Here is a tiny trained network, its code and every weight. The questions are about switching its units off for an input and a class, where a switched-off unit gives its printed mean instead of its output.

import numpy as np


def w(rows, s, z=0):
    codes = np.array(rows[::2]) - 128.0
    scale = np.full(codes.shape[1], s)
    scale[-1] = z or s
    return codes * scale


def f(y):
    return y / 2 * (1 + np.tanh(0.7978845608 * (y + 0.044715 * y**3)))


def log_softmax(a):
    a = a - a.max(-1, keepdims=True)
    return a - np.log(np.exp(a).sum(-1, keepdims=True))


def net(x, mask):
    res = np.array(x, float).reshape(1, 3) / 4 @ E
    y = f(res @ A[0][:, :-1].T + A[0][:, -1])
    res = res + np.where(mask, y, B[0][:, -1]) @ B[0][:, :-1]
    return log_softmax(res[-1] @ U[:, :-1].T + U[:, -1])


A, B = {}, {}
E = w([
[126,246,129,108,128,125,129,127,121,129,129],'x0',
[218,129,127,128,127,128,128,130,77,131,128],'x1',
[126,128,129,129,127,127,129,248,130,132,126],'x2',
],0.013)
A[0] = w([
[202,48,131,135,134,122,133,130,90,126,129,113],'N0',
[77,76,120,140,127,130,127,124,161,133,122,182],'N1',
[36,17,123,133,124,133,127,131,174,130,132,240],'N2',
[138,121,128,132,129,130,125,133,132,128,129,131],'N3',
[124,126,129,128,128,129,130,132,129,128,129,136],'N4',
[134,11,127,134,132,118,124,33,130,127,131,226],'N5',
[226,222,121,123,130,126,130,130,73,130,126,5],'N6',
[182,126,122,128,129,133,137,71,96,126,130,100],'N7',
[194,130,124,126,128,123,131,201,88,136,130,47],'N8',
[32,236,138,122,131,125,138,127,180,126,125,88],'N9',
[127,223,127,132,131,125,133,33,123,126,132,101],'N10',
[97,143,125,140,121,131,129,82,171,120,114,136],'N11',
[139,68,131,132,135,135,125,67,133,128,131,160],'N12',
[116,150,125,127,126,120,128,150,132,126,131,109],'N13',
[63,125,126,123,129,120,133,190,152,134,132,114],'N14',
[23,127,116,123,125,122,132,3,176,127,130,236],'N15',
[190,191,125,119,128,136,122,133,88,129,135,45],'N16',
[122,222,130,116,132,127,128,237,133,130,131,19],'N17',
[122,168,128,124,129,120,124,173,124,131,125,87],'N18',
[224,131,123,130,117,126,131,235,81,128,124,15],'N19',
[145,120,124,123,127,126,135,151,104,136,131,109],'N20',
[129,75,127,142,131,132,128,179,141,139,125,109],'N21',
[47,132,128,131,126,132,126,215,161,129,132,105],'N22',
[120,49,127,137,124,131,137,209,127,129,131,119],'N23',
[126,131,127,128,128,129,127,130,129,125,128,123],'N24',
[212,51,130,144,137,126,129,130,97,121,127,113],'N25',
[136,75,128,144,129,132,123,184,147,119,128,114],'N26',
[93,89,131,140,128,130,132,133,155,119,128,153],'N27',
[129,124,128,127,126,129,128,130,127,128,128,139],'N28',
[231,127,131,131,121,136,126,27,64,138,130,113],'N29',
[102,134,129,137,124,131,123,159,155,122,131,106],'N30',
],0.011,0.0028)
B[0] = w([
[142,76,87,114,70,162,107,170,103,141,142,202],'N0',
[128,129,158,144,175,112,137,112,143,110,112,177],'N1',
[136,131,185,156,211,67,150,95,167,102,110,232],'N2',
[137,117,126,127,130,130,129,134,130,127,129,130],'N3',
[126,128,128,130,134,127,127,133,129,128,128,129],'N4',
[118,106,99,251,69,155,164,112,149,126,115,242],'N5',
[159,160,193,137,144,74,161,66,155,107,119,196],'N6',
[135,149,109,110,72,93,145,141,141,116,115,172],'N7',
[164,88,155,155,158,165,128,110,106,143,154,182],'N8',
[60,147,81,88,97,197,104,162,93,155,142,219],'N9',
[138,155,150,3,140,108,93,102,112,132,136,211],'N10',
[126,142,152,112,133,167,123,107,117,135,143,166],'N11',
[125,125,116,194,84,140,145,123,133,130,121,186],'N12',
[106,137,127,142,124,137,128,137,129,125,126,137],'N13',
[94,162,110,125,141,92,134,178,151,122,111,174],'N14',
[137,119,181,144,168,210,99,55,86,155,172,251],'N15',
[142,152,162,138,137,89,147,76,138,120,122,170],'N16',
[70,159,111,243,114,172,150,138,162,123,121,203],'N17',
[104,139,122,169,120,139,132,127,132,127,122,154],'N18',
[176,65,160,171,181,183,115,101,99,149,161,210],'N19',
[141,111,132,130,135,139,125,125,124,129,134,140],'N20',
[150,114,132,83,169,108,123,152,120,130,132,172],'N21',
[74,163,97,120,131,86,134,191,162,108,95,193],'N22',
[156,97,138,52,192,99,118,166,120,128,133,200],'N23',
[124,131,128,129,130,128,128,130,128,128,129,128],'N24',
[142,73,87,112,66,162,109,170,103,144,144,205],'N25',
[150,106,133,78,170,114,117,154,124,125,131,175],'N26',
[132,133,144,138,164,102,138,128,136,126,123,160],'N27',
[131,124,125,130,130,126,127,129,129,128,129,130],'N28',
[123,138,84,88,24,50,158,140,155,105,88,222],'N29',
[108,148,124,129,132,120,129,156,139,123,124,145],'N30',
],0.028,0.013)
U = w([
[151,119,205,237,170,160,170,31,147,122,144,254],'0',
[137,117,3,160,29,122,158,174,138,120,92,116],'1',
[110,151,135,46,137,199,23,94,26,183,191,78],'2',
[164,182,153,36,109,5,147,88,155,77,82,62],'3',
[143,137,148,72,194,18,145,178,185,73,77,152],'4',
[191,58,113,85,153,181,54,162,26,179,198,105],'5',
[56,182,28,163,93,159,132,198,156,131,99,73],'6',
],0.0052,0.0013)

Each question gives the input, the list of numbers given to net, and the class t.
The units are the neurons (one row each of A and B). Each row of codes is followed by its name. A weight is (code - 128) times the scale printed after its matrix; where a second scale follows, it is the last column's (A, B and U).
mask holds one flag per neuron, in row order. A switched-off neuron (its flag False) gives its mean, the last column of its row in B, instead of its output. The means were averaged over made-up inputs and are rounded, as every weight is.
A unit's drop is (log p(t) with every unit on - log p(t) with that unit switched off) / (log p(t) with every unit on - log p(t) with every unit switched off).
most important unit: the unit with the biggest drop
top k neurons: the k neurons with the biggest drops, biggest first
drop of u: that unit's drop, to one decimal
input [0,6,-7], class 1: top neuron	(N5)
input [-7,0,1], class 4: top 4 neurons	(N2 N15 N23 N19)
input [1,-8,1], class 6: top 2 neurons	(N9 N22)
input [7,5,0], class 3: top 3 neurons	(N15 N10 N5)
input [0,-1,3], class 4: top 3 neurons	(N5 N9 N15)
input [0,6,0], class 1: top 4 neurons	(N15 N29 N2 N10)
input [3,0,-5], class 2: top 2 neurons	(N15 N2)
input [1,-7,5], class 6: top 2 neurons	(N9 N17)
input [-1,0,8], class 4: top 2 neurons	(N22 N15)
input [5,0,3], class 6: top 3 neurons	(N15 N2 N9)
input [0,4,5], class 5: top 2 neurons	(N2 N5)
input [-1,1,3], class 5: top 2 neurons	(N29 N2)
input [4,1,-6], class 3: drop of N29	0.5
input [0,-5,1], class 4: most important unit	N5
input [0,-6,2], class 4: drop of N5	0.3
input [8,2,-8], class 3: drop of N29	0.2
